M =
[[  4  -5 -28 -26  31  15  16  -2 -12   9 -15  21 -10   3  16]
 [-25  -1  12  13  15 -14  -9 -39 -34  18 -44  26 -21  -8  -1]
 [-20 -26 -14 -44   6   7 -46  18 -47  18  -9  16 -11   1  28]
 [  5 -13 -36 -31 -31  -6  -3  22  22 -32  24 -43   2  -8 -18]
 [ 36   9  48  44  12  24  25 -30   6 -29   8   6  17  -9 -11]
 [ -3 -17  -8 -27  -7   6 -25  16 -20  -5   7  -4   0  -3  10]
 [-22  -2  20  15  20  -6 -14 -36 -37  21 -39  32 -18  -5   6]
 [ 15  -1 -31 -12 -29  -7  21  12  41 -38  26 -46   7  -8 -28]
 [  2  -8 -15 -13 -13  -2  -1   3   6 -18   7 -19  -1  -6 -10]
 [-32  -2  10  10   7 -18 -20 -29 -30  23 -38  21 -22  -4  -1]
 [  5 -14 -43 -37 -38  -8  -4  33  30 -34  33 -52   5  -6 -19]
 [-38   2  29  20 -40 -35 -49  11  -7  23   1 -12  -1   4  -6]]
Indices start at 0.
What is the entry in row 2 and column 0? -20
What is the entry in row 1 and column 0? -25
What is the entry in the top-left corner? 4
What is the entry in row 0 and column 1? -5
The entry directly above -35 is -8
The bottom entry of the column that holds the largest entry is 29
The entry directly below -27 is 15
The entry just left of 48 -> 9
The entry in row 2 and column 1 is -26
What is the top-right entry? 16
What is the entry in row 1 and column 2? 12
The entry in the bottom-right corner is -6
The maximum is 48
What is the entry at row 0, column 2? -28
What is the entry directly below the largest entry? -8
The entry just right of the largest entry: 44
What is the entry just right of the smallest entry? 5
The entry in the bottom-left corner: -38
What is the smallest entry? -52
The entry directly above the largest entry: -36
What is the entry directly below the smallest entry? -12
The entry directly above the smallest entry is 21

Questions about the matrix below.
1) Report the entry just right of 2.3.
2) Report the entry just right of 12.1.
3) Report the entry just left of -2.9.
array([[ -0.9,  12.1,   3.5,   0.1, -13.4,   8.0,  -4.1,  -1.0,  11.6,
         19.7],
       [ 14.6,  15.1, -14.6,   2.3,   1.8,   2.4,  -2.9,   3.2, -13.0,
          8.8],
       [ -8.2,  13.2, -14.1,   8.9,  13.0,   5.2,   6.7,  -9.5,  -9.6,
          3.8],
       [ 16.2,   5.5,  13.0,   6.5, -14.9,   6.3,  12.2,   2.9,   4.5,
          3.2]])
1) 1.8
2) 3.5
3) 2.4

 36    4   29   51   30   -6  -14
Read off the smallest entry.
A: -14
The entry just right of 36 -> 4
The entry just left of 4 -> 36

Read these off the array that follows.
1) Read off the top-left entry.
2) Read off the largest entry in the first column.
3) Read off the first entry on the diagonal from the top-right corner.
4) Read off the entry directly above -18.
5) Read off the smallest entry in the first column.
6) Read off the entry directly below -38.
7) Read off the entry directly above 51.
8) Read off the last entry, reading row by row.
[[-17  45 -62 -23  62]
 [-16  20 -25 -37  23]
 [ -1  12  25   9 -13]
 [  8 -33  37  51 -47]
 [-22  26 -45  56  28]
 [  7  -7   9 -38  -7]
 [ -6  21 -18  62  28]]
1) -17
2) 8
3) 62
4) 9
5) -22
6) 62
7) 9
8) 28

m =
10	-7	48	-15
-20	-12	18	33
11	-63	-39	-14
11	-19	-36	-52
0	-23	-5	53
Rows and columns are numbered from 0.
What is the entry directly below 10? -20
The bottom-right entry -> 53
What is the entry in row 2 and column 0? 11
The entry in the top-left corner -> 10
The entry just left of -23 is 0
The entry just right of -23: -5
What is the entry in row 1 and column 2? 18
What is the entry in row 0 and column 2? 48

arr =
[[  2  -4  18  11  -5  11   8 -28  11   9  -6  32  -2]
 [ 29   2  -8  -4 -17  27  -8  -2  -7 -22  -2   4  20]
 [-24 -14  16   6   1 -14  39  12  20   5  -7   6 -16]
 [-16  -2 -42  13  15 -26 -20  15  -8 -30  29 -27   6]
 [-18 -27  18 -37  30   2 -18  -9   2  17   9 -21 -13]
 [-18  16  16 -17  11  -9  -1   1   3   2   0   1 -10]
 [ 41  -5  26   8  16 -21  20  22 -33  51  47  42  27]
 [-24  38   5 -27   2  -7 -28 -36  13 -22  15   7  -5]
 [ 18  36   8   2  12 -65 -38  -9 -29 -22  39  -3  28]
 [-29  -9   0  -5  35 -11  19  27  21 -10  33 -13  28]]
Counting starts at 0.
The entry just left of the smallest entry: 12
The entry at row 2, column 1? -14
The top-right entry -> -2
The top-left entry? 2
The smallest entry? -65
The maximum? 51
The entry directly above the largest entry -> 2
The entry at row 0, column 2? 18
The bottom-right entry is 28
The bottom-left entry? -29
The entry at row 1, column 0 -> 29
The entry at row 0, column 1? -4
The entry just left of 36: 18
The entry directly above the smallest entry: -7
The entry just right of 17? 9
The entry just right of the largest entry? 47
The entry at row 2, column 2? 16
The entry just right of the smallest entry? -38

Questions about the grid below. Rows and columns are numbered from 0.
1) Report the entry just right of 54.
2) Report the entry just left of 54.
3) Report the entry in the top-left corner.
4) Report the entry in row 0 and column 2.
5) Report the entry at row 2, column 0.
6) Report the entry just left of 61.
7) Report the entry in the bottom-left corner.
8) Report the entry in the bottom-right corner.
95  23  69  68  23
57  54  61  51  69
57  63  62  63  57
36  73  55  87  44
67  43  69  48  86
40  59  65  71  57
1) 61
2) 57
3) 95
4) 69
5) 57
6) 54
7) 40
8) 57
